Below are the code and all the weights of a small trained network. Each question names an input and a class and asks about switching units off, where a switched-off unit gives its printed mean instead of its output.

import numpy as np


def w(rows, s, z=0):
    codes = np.array(rows[::2]) - 128.0
    scale = np.full(codes.shape[1], s)
    scale[-1] = z or s
    return codes * scale


def norm(h):
    return h / np.sqrt((h * h).mean(-1, keepdims=True) + 1e-5)


def f(y):
    return np.maximum(y, 0)


def log_softmax(a):
    a = a - a.max(-1, keepdims=True)
    return a - np.log(np.exp(a).sum(-1, keepdims=True))


def net(x, mask):
    res = np.array(x, float).reshape(1, 7) / 4 @ E
    u = 0
    for l in range(3):
        y = f(norm(res) @ A[l][:, :-1].T + A[l][:, -1])
        res = res + np.where(mask[u : u + 10], y, B[l][:, -1]) @ B[l][:, :-1]
        u += 10
    return log_softmax(norm(res)[-1] @ U[:, :-1].T + U[:, -1])


A, B = {}, {}
E = w([
[111,131,37,144,227,151,188],'x0',
[128,125,128,131,127,129,129],'x1',
[127,127,127,128,127,129,128],'x2',
[126,129,127,127,128,127,129],'x3',
[117,167,86,102,48,237,157],'x4',
[115,103,122,200,161,195,25],'x5',
[149,169,3,178,67,55,62],'x6',
],0.005)
A[0] = w([
[141,127,69,110,64,44,177,104],'0.n0',
[119,138,150,129,27,80,37,68],'0.n1',
[153,138,173,141,172,186,105,112],'0.n2',
[126,149,56,134,43,204,123,35],'0.n3',
[132,110,76,175,140,168,4,2],'0.n4',
[130,124,109,154,83,159,152,21],'0.n5',
[136,122,127,174,183,10,68,43],'0.n6',
[127,133,67,133,154,116,136,89],'0.n7',
[115,140,23,138,186,127,125,53],'0.n8',
[137,141,38,160,92,91,45,39],'0.n9',
],0.013,0.0033)
B[0] = w([
[55,199,167,174,138,124,125,233],'0.n0',
[216,107,122,171,142,183,171,244],'0.n1',
[83,108,115,154,78,128,124,207],'0.n2',
[150,120,96,46,151,113,50,242],'0.n3',
[81,250,183,168,173,113,140,241],'0.n4',
[141,132,138,92,127,130,94,159],'0.n5',
[146,133,96,46,133,136,48,249],'0.n6',
[172,111,133,146,114,153,146,181],'0.n7',
[207,106,144,172,121,178,143,220],'0.n8',
[52,35,91,125,48,88,175,254],'0.n9',
],0.021,0.0076)
A[1] = w([
[182,95,157,139,157,168,159,42],'1.n0',
[151,133,85,35,153,135,83,33],'1.n1',
[63,54,151,113,106,125,158,60],'1.n2',
[95,235,165,119,154,66,175,37],'1.n3',
[86,73,151,116,133,136,144,78],'1.n4',
[131,141,143,135,121,123,137,23],'1.n5',
[247,81,135,186,150,144,151,47],'1.n6',
[166,136,122,114,96,152,175,104],'1.n7',
[194,133,109,153,131,145,154,67],'1.n8',
[156,96,120,54,188,93,61,8],'1.n9',
],0.015,0.0017)
B[1] = w([
[216,108,149,124,47,154,128,193],'1.n0',
[136,132,69,50,195,135,25,254],'1.n1',
[120,108,61,138,106,75,166,213],'1.n2',
[39,189,178,236,184,150,97,214],'1.n3',
[129,144,73,138,77,86,133,177],'1.n4',
[116,129,125,114,139,123,112,137],'1.n5',
[195,96,255,121,108,161,207,231],'1.n6',
[130,87,178,130,156,158,120,181],'1.n7',
[189,84,186,143,108,129,115,187],'1.n8',
[105,154,62,23,117,170,84,228],'1.n9',
],0.014,0.0076)
A[2] = w([
[107,129,139,59,168,140,213,54],'2.n0',
[198,115,123,186,173,103,116,146],'2.n1',
[82,101,94,113,136,79,225,100],'2.n2',
[158,100,80,61,193,68,83,65],'2.n3',
[107,202,121,68,127,149,254,26],'2.n4',
[97,219,89,195,157,145,95,20],'2.n5',
[125,89,151,92,134,42,131,84],'2.n6',
[99,202,107,158,169,131,201,144],'2.n7',
[116,129,129,110,145,129,158,76],'2.n8',
[62,18,50,158,72,41,227,9],'2.n9',
],0.0099,0.0016)
B[2] = w([
[142,174,132,119,139,124,112,132],'2.n0',
[92,78,182,30,118,115,204,151],'2.n1',
[88,101,108,157,7,172,91,174],'2.n2',
[114,136,104,34,152,186,158,209],'2.n3',
[155,77,117,104,190,142,154,136],'2.n4',
[106,133,183,124,182,120,215,204],'2.n5',
[163,152,71,190,161,199,136,137],'2.n6',
[120,126,170,118,166,83,72,172],'2.n7',
[119,157,125,121,102,152,130,129],'2.n8',
[156,114,35,168,137,2,172,254],'2.n9',
],0.014,0.0077)
U = w([
[129,142,76,6,152,175,54,242],'0',
[125,98,51,164,74,54,167,142],'1',
[221,86,221,127,94,185,167,125],'2',
[46,198,200,176,187,129,130,3],'3',
],0.011,0.00055)

Each question gives the input, the list of numbers given to net, and the class t.
The units are the neurons (one row each of A and B). Each row of codes is followed by its name. A weight is (code - 128) times the scale printed after its matrix; where a second scale follows, it is the last column's (A, B and U).
mask holds one flag per neuron, layer by layer. A switched-off neuron (its flag False) gives its mean, the last column of its row in B, instead of its output. The means were averaged over made-up inputs and are rounded, as every weight is.
A unit's drop is (log p(t) with every unit on - log p(t) with that unit switched off) / (log p(t) with every unit on - log p(t) with every unit switched off).
The circuit of an input: a set's keep is (log p(t) with only the set's units on - log p(t) with every unit switched off) / (log p(t) with every unit on - log p(t) with every unit switched off). Starting from the 12 units with the biggest drops (on a tie, the unit counted first), units are removed one at a time, each time the one whose removal leaves the highest keep (on an exact tie, the one counted first), for as long as the keep stays at least 0.8.
circuit, biggest first: the units of the circuit, biggest drop first
unit that matters most: the unit with the biggest drop
k most important neurons: the k neurons with the biggest drops, biggest first
drop when u is switched off: that unit's drop, to one decimal
input [0,3,-7,-5,-1,-8,6], class 3: unit that matters most	0.n0
input [-5,-1,-7,3,2,-6,-4], class 3: 2 most important neurons	(0.n9 0.n8)
input [7,6,-3,-8,-5,8,1], class 3: 3 most important neurons	(0.n4 0.n1 0.n3)
input [-2,-3,1,-1,3,4,-4], class 1: 3 most important neurons	(0.n2 0.n6 0.n0)
input [1,-1,-6,-4,-7,-8,1], class 3: 3 most important neurons	(0.n0 0.n3 1.n3)
input [-7,2,7,0,5,-1,0], class 2: 3 most important neurons	(0.n1 0.n6 1.n6)
input [0,-4,2,4,-5,8,-6], class 3: 2 most important neurons	(0.n9 0.n3)
input [8,4,3,-2,7,4,2], class 2: 4 most important neurons	(0.n8 0.n6 0.n7 1.n6)
input [-3,1,2,0,-1,1,-3], class 1: 2 most important neurons	(0.n4 0.n2)
input [-3,0,6,-4,-2,-6,6], class 1: 3 most important neurons	(0.n9 0.n4 0.n1)
input [-8,0,6,-8,-6,-6,1], class 2: 2 most important neurons	(0.n1 0.n3)
input [-8,-1,7,-3,7,-8,-3], class 2: 3 most important neurons	(0.n6 0.n9 0.n4)
input [0,-3,2,-3,-2,8,8], class 1: 2 most important neurons	(0.n9 0.n0)
input [8,6,4,-5,3,0,4], class 2: unit that matters most	0.n8
input [-1,0,8,0,-6,8,-4], class 3: 2 most important neurons	(0.n4 0.n3)
input [-1,-8,-7,3,4,1,-7], class 1: 2 most important neurons	(0.n4 0.n1)
input [-6,-6,6,-3,-3,8,5], class 3: 2 most important neurons	(0.n4 0.n8)
input [1,-2,3,-8,-1,0,8], class 1: drop when 0.n9 is switched off	4.0
input [3,5,-6,7,-1,0,1], class 2: drop when 0.n8 is switched off	0.9
input [-5,-4,0,-8,3,-4,3], class 2: drop when 0.n1 is switched off	1.8
input [0,-6,5,-7,-6,7,3], class 3: circuit, biggest first	(0.n4)
input [-5,-1,0,-6,0,6,-8], class 1: drop when 1.n5 is switched off	0.0
